Below is a small trained network, with its code and all its weights. Each question gives an input and a class and asks what happens when units are switched off, that is, made to give their printed mean instead of their output.

import numpy as np


def w(rows, s, z=0):
    codes = np.array(rows[::2]) - 128.0
    scale = np.full(codes.shape[1], s)
    scale[-1] = z or s
    return codes * scale


def f(y):
    return np.maximum(y, 0)


def log_softmax(a):
    a = a - a.max(-1, keepdims=True)
    return a - np.log(np.exp(a).sum(-1, keepdims=True))


def net(x, mask):
    res = np.array(x, float).reshape(1, 5) / 4 @ E
    y = f(res @ A[0][:, :-1].T + A[0][:, -1])
    res = res + np.where(mask, y, B[0][:, -1]) @ B[0][:, :-1]
    return log_softmax(res[-1] @ U[:, :-1].T + U[:, -1])


A, B = {}, {}
E = w([
[44,63,111,114,143,128,31,107],'x0',
[49,122,146,172,153,162,158,79],'x1',
[149,134,85,118,159,134,134,120],'x2',
[115,115,146,120,144,124,118,149],'x3',
[94,90,248,151,123,119,111,134],'x4',
],0.012)
A[0] = w([
[70,77,124,64,148,114,58,65,148],'neuron 0',
[53,142,69,180,111,163,201,96,35],'neuron 1',
[220,113,135,35,144,106,79,152,132],'neuron 2',
[112,174,68,148,107,76,132,161,71],'neuron 3',
[108,254,118,158,71,161,206,167,33],'neuron 4',
[120,112,86,147,173,116,156,109,224],'neuron 5',
[165,107,130,81,66,91,107,113,38],'neuron 6',
[92,121,129,77,143,181,70,67,190],'neuron 7',
[167,126,123,125,94,103,86,145,124],'neuron 8',
[171,197,131,139,130,126,183,73,212],'neuron 9',
[61,152,27,164,127,143,29,166,177],'neuron 10',
[118,82,147,202,191,153,156,29,53],'neuron 11',
[89,60,229,140,151,56,134,156,250],'neuron 12',
[118,106,190,118,50,10,124,121,104],'neuron 13',
[155,121,110,150,35,130,87,178,33],'neuron 14',
[151,140,85,169,135,181,175,121,130],'neuron 15',
[135,93,73,146,33,181,70,122,3],'neuron 16',
],0.0078,0.0021)
B[0] = w([
[224,149,133,235,3,117,130,93,244],'neuron 0',
[92,38,71,90,70,132,159,162,202],'neuron 1',
[74,73,127,99,51,221,91,123,242],'neuron 2',
[134,90,90,62,129,59,146,54,178],'neuron 3',
[159,100,234,94,79,97,80,182,238],'neuron 4',
[143,99,149,16,134,179,100,63,187],'neuron 5',
[91,154,110,133,145,187,127,68,170],'neuron 6',
[189,208,85,38,45,30,99,92,212],'neuron 7',
[111,83,109,107,18,163,156,96,180],'neuron 8',
[182,187,134,31,106,100,60,91,244],'neuron 9',
[231,143,213,90,74,77,191,106,239],'neuron 10',
[67,161,59,50,57,157,163,175,210],'neuron 11',
[209,106,71,35,161,104,186,65,254],'neuron 12',
[166,74,61,89,135,173,195,130,190],'neuron 13',
[184,131,129,120,97,234,164,176,170],'neuron 14',
[131,59,182,90,68,100,91,144,204],'neuron 15',
[108,110,202,150,124,108,187,148,165],'neuron 16',
],0.0055,0.007)
U = w([
[144,97,144,90,97,103,155,136,251],'0',
[96,79,126,76,67,228,161,144,224],'1',
[145,104,145,72,123,205,140,105,235],'2',
[162,139,173,116,76,51,140,152,71],'3',
[145,75,126,71,129,113,192,126,8],'4',
[127,183,75,254,173,167,94,156,20],'5',
],0.0068,0.0022)

Each question gives the input, the list of numbers given to net, and the class t.
The units are the neurons (one row each of A and B). Each row of codes is followed by its name. A weight is (code - 128) times the scale printed after its matrix; where a second scale follows, it is the last column's (A, B and U).
mask holds one flag per neuron, in row order. A switched-off neuron (its flag False) gives its mean, the last column of its row in B, instead of its output. The means were averaged over made-up inputs and are rounded, as every weight is.
A unit's drop is (log p(t) with every unit on - log p(t) with that unit switched off) / (log p(t) with every unit on - log p(t) with every unit switched off).
The circuit of an input: a set's keep is (log p(t) with only the set's units on - log p(t) with every unit switched off) / (log p(t) with every unit on - log p(t) with every unit switched off). Starting from the 12 units with the biggest drops (on a tie, the unit counted first), units are removed one at a time, each time the one whose removal leaves the highest keep (on an exact tie, the one counted first), for as long as the keep stays at least 0.8.
circuit, biggest first: the units of the circuit, biggest drop first
most important unit: the unit with the biggest drop
top k neurons: the k neurons with the biggest drops, biggest first
drop of u: that unit's drop, to one decimal
input [8,-3,6,-1,-2], class 3: top 2 neurons -> [neuron 10; neuron 0]
input [8,3,-2,2,5], class 3: most important unit -> neuron 0
input [7,1,-6,4,3], class 3: circuit, biggest first -> [neuron 0; neuron 7]
input [-1,6,-4,-1,8], class 4: top 2 neurons -> [neuron 12; neuron 2]
input [8,5,3,-7,6], class 3: top 2 neurons -> [neuron 0; neuron 7]
input [-4,-1,1,5,8], class 4: top 2 neurons -> [neuron 12; neuron 13]
input [6,-3,1,0,1], class 3: drop of neuron 7 -> 0.2
input [-6,-6,5,-2,-1], class 1: drop of neuron 2 -> 0.9
input [-3,-8,2,-2,8], class 1: drop of neuron 10 -> 0.1
input [8,-4,7,-3,3], class 3: drop of neuron 10 -> 0.2
